a =
1.86	1.92	-0.87	0.83	1.09	-0.48	1.21	-1.07	1.84	-0.78	2.03
1.22	1.85	-1.10	1.83	1.81	-1.13	1.85	0.72	0.31	0.50	0.10
2.08	2.33	-1.55	2.09	2.26	-1.33	2.32	-1.30	2.26	0.79	2.21
1.33	2.16	-1.27	2.07	1.89	-1.46	1.90	-1.31	2.24	-1.18	2.29
a[-4,-11] => 1.86
a[-3] => [1.22, 1.85, -1.10, 1.83, 1.81, -1.13, 1.85, 0.72, 0.31, 0.50, 0.10]
a[1,-5] => 1.85
a[:, -2] => [-0.78, 0.50, 0.79, -1.18]
a[-3,7] => 0.72
a[2,-5] => 2.32
a[:, 3] => [0.83, 1.83, 2.09, 2.07]
a[:, 0] => [1.86, 1.22, 2.08, 1.33]
a[-1,-9] => -1.27
a[-2,2] => -1.55
a[-1] => [1.33, 2.16, -1.27, 2.07, 1.89, -1.46, 1.90, -1.31, 2.24, -1.18, 2.29]
a[-2,9] => 0.79
a[-1,3] => 2.07
a[1,-7] => 1.81
a[-1,7] => -1.31
a[0,10] => 2.03
a[2,-11] => 2.08
a[-1,10] => 2.29
a[:, 4] => [1.09, 1.81, 2.26, 1.89]
a[3,1] => 2.16
a[2,-1] => 2.21
a[0,1] => 1.92
a[-3,10] => 0.10

M =
-24,-4,33,-13,10,-7,-3,-45,-2,13,7,-36
-18,-34,-3,-2,-9,28,-9,7,-29,5,-15,-8
5,30,-15,32,9,1,6,-10,-10,19,7,18
-2,-57,-10,34,-8,9,-6,16,-50,-14,-2,-17
32,26,-20,31,10,-8,-3,4,-36,-7,-3,-54
17,-14,56,17,35,30,0,-14,38,-11,18,3
-38,-3,-18,19,-13,9,0,-24,20,6,2,40
33,-7,-22,0,-53,15,-3,40,-25,0,7,3
-9,-14,-27,32,-25,10,4,19,-26,-4,1,8
11,8,-41,11,-3,-46,-6,-13,73,4,-6,-52
M[0, 0] -> -24
M[9, -4] -> 73
M[-6, -2] -> -3
M[:, 9] -> [13, 5, 19, -14, -7, -11, 6, 0, -4, 4]
M[:, -9] -> [-13, -2, 32, 34, 31, 17, 19, 0, 32, 11]
M[:, -4] -> [-2, -29, -10, -50, -36, 38, 20, -25, -26, 73]
M[-5, 1] -> -14
M[-4] -> [-38, -3, -18, 19, -13, 9, 0, -24, 20, 6, 2, 40]
M[-5, 9] -> -11
M[6, -1] -> 40
M[5, -7] -> 30
M[-5, 10] -> 18
M[-3, -4] -> -25
M[-6, 6] -> -3
M[6, 10] -> 2
M[7, 10] -> 7
M[9, -9] -> 11
M[2] -> [5, 30, -15, 32, 9, 1, 6, -10, -10, 19, 7, 18]
M[-6, 4] -> 10
M[-10, 3] -> -13
M[-2, -12] -> -9
M[-10, 2] -> 33
M[-3, -10] -> -22
M[-3, 4] -> -53
M[:, 0] -> [-24, -18, 5, -2, 32, 17, -38, 33, -9, 11]
M[:, 1] -> [-4, -34, 30, -57, 26, -14, -3, -7, -14, 8]
M[8] -> [-9, -14, -27, 32, -25, 10, 4, 19, -26, -4, 1, 8]
M[-7] -> [-2, -57, -10, 34, -8, 9, -6, 16, -50, -14, -2, -17]
M[-8, -7] -> 1
M[-9, -12] -> -18
M[-5, -9] -> 17
M[-4, 8] -> 20
M[-7, -6] -> -6
M[-10] -> [-24, -4, 33, -13, 10, -7, -3, -45, -2, 13, 7, -36]
M[-10, -6] -> -3

m =
array([[6, 4, 2, 5, 6, 2, 4],
       [8, 4, 3, 7, 2, 5, 6],
       [5, 6, 2, 6, 4, 6, 3],
       [4, 5, 2, 5, 2, 5, 5],
       [6, 6, 6, 4, 5, 7, 7],
       [6, 7, 6, 5, 7, 6, 4],
       [5, 7, 2, 6, 2, 4, 7],
       [7, 4, 5, 7, 5, 3, 3],
       [5, 5, 7, 4, 6, 6, 7],
       [7, 7, 6, 2, 2, 5, 6],
       [4, 3, 5, 5, 6, 7, 2],
       [2, 5, 8, 3, 7, 7, 2],
       [4, 7, 3, 5, 5, 6, 4],
       [3, 8, 5, 6, 3, 7, 7],
       [7, 3, 2, 6, 3, 7, 3]])
m[0,0]	6
m[:, 3]	[5, 7, 6, 5, 4, 5, 6, 7, 4, 2, 5, 3, 5, 6, 6]
m[13]	[3, 8, 5, 6, 3, 7, 7]
m[12,0]	4
m[4,5]	7
m[7,2]	5
m[0,2]	2
m[12,6]	4
m[:, 4]	[6, 2, 4, 2, 5, 7, 2, 5, 6, 2, 6, 7, 5, 3, 3]
m[6]	[5, 7, 2, 6, 2, 4, 7]
m[0,3]	5
m[4,2]	6
m[4,1]	6
m[2]	[5, 6, 2, 6, 4, 6, 3]
m[12,4]	5
m[3,4]	2
m[8,1]	5
m[7,6]	3
m[8]	[5, 5, 7, 4, 6, 6, 7]
m[0,1]	4
m[11,3]	3
m[2,1]	6
m[:, 0]	[6, 8, 5, 4, 6, 6, 5, 7, 5, 7, 4, 2, 4, 3, 7]
m[4,0]	6
m[11,0]	2
m[3,5]	5
m[4,4]	5
m[10]	[4, 3, 5, 5, 6, 7, 2]
m[5,4]	7
m[5,6]	4
m[14,0]	7
m[1,4]	2
m[11,5]	7
m[10,0]	4
m[10,6]	2
m[13,0]	3

B =
[[4841, 4174, 4617, 4559, 5462, 3990, 4904, 5786],
 [4413, 5833, 7452, 3710, 5330, 5938, 6029, 5875],
 [4990, 4855, 3693, 4354, 5173, 5164, 6376, 5818],
 [8681, 1060, 1282, 6395, 1854, 1974, 5845, 5347],
 [4715, 4060, 4535, 5023, 4945, 3954, 3443, 3366],
 [3512, 5611, 6372, 4620, 5593, 5188, 5907, 6440],
 [5512, 3913, 3368, 7389, 3964, 3258, 2569, 2427],
 [1742, 8607, 7773, 3040, 7764, 7711, 3416, 3776]]
B[0, 0]: 4841
B[2, 0]: 4990
B[7]: [1742, 8607, 7773, 3040, 7764, 7711, 3416, 3776]
B[3, 3]: 6395
B[6, 0]: 5512
B[:, 4]: [5462, 5330, 5173, 1854, 4945, 5593, 3964, 7764]
B[2, 6]: 6376
B[0, 4]: 5462
B[7, 1]: 8607
B[4, 3]: 5023
B[6, 5]: 3258
B[1, 5]: 5938
B[2, 1]: 4855
B[6, 3]: 7389
B[3, 5]: 1974
B[:, 5]: [3990, 5938, 5164, 1974, 3954, 5188, 3258, 7711]
B[7, 7]: 3776
B[2]: [4990, 4855, 3693, 4354, 5173, 5164, 6376, 5818]
B[:, 6]: [4904, 6029, 6376, 5845, 3443, 5907, 2569, 3416]
B[7, 2]: 7773
B[4]: [4715, 4060, 4535, 5023, 4945, 3954, 3443, 3366]
B[3]: [8681, 1060, 1282, 6395, 1854, 1974, 5845, 5347]
B[5]: [3512, 5611, 6372, 4620, 5593, 5188, 5907, 6440]
B[5, 0]: 3512
B[2, 2]: 3693
B[:, 1]: [4174, 5833, 4855, 1060, 4060, 5611, 3913, 8607]
B[3, 1]: 1060
B[5, 5]: 5188
B[:, 0]: [4841, 4413, 4990, 8681, 4715, 3512, 5512, 1742]
B[7, 3]: 3040
B[2, 5]: 5164
B[1]: [4413, 5833, 7452, 3710, 5330, 5938, 6029, 5875]
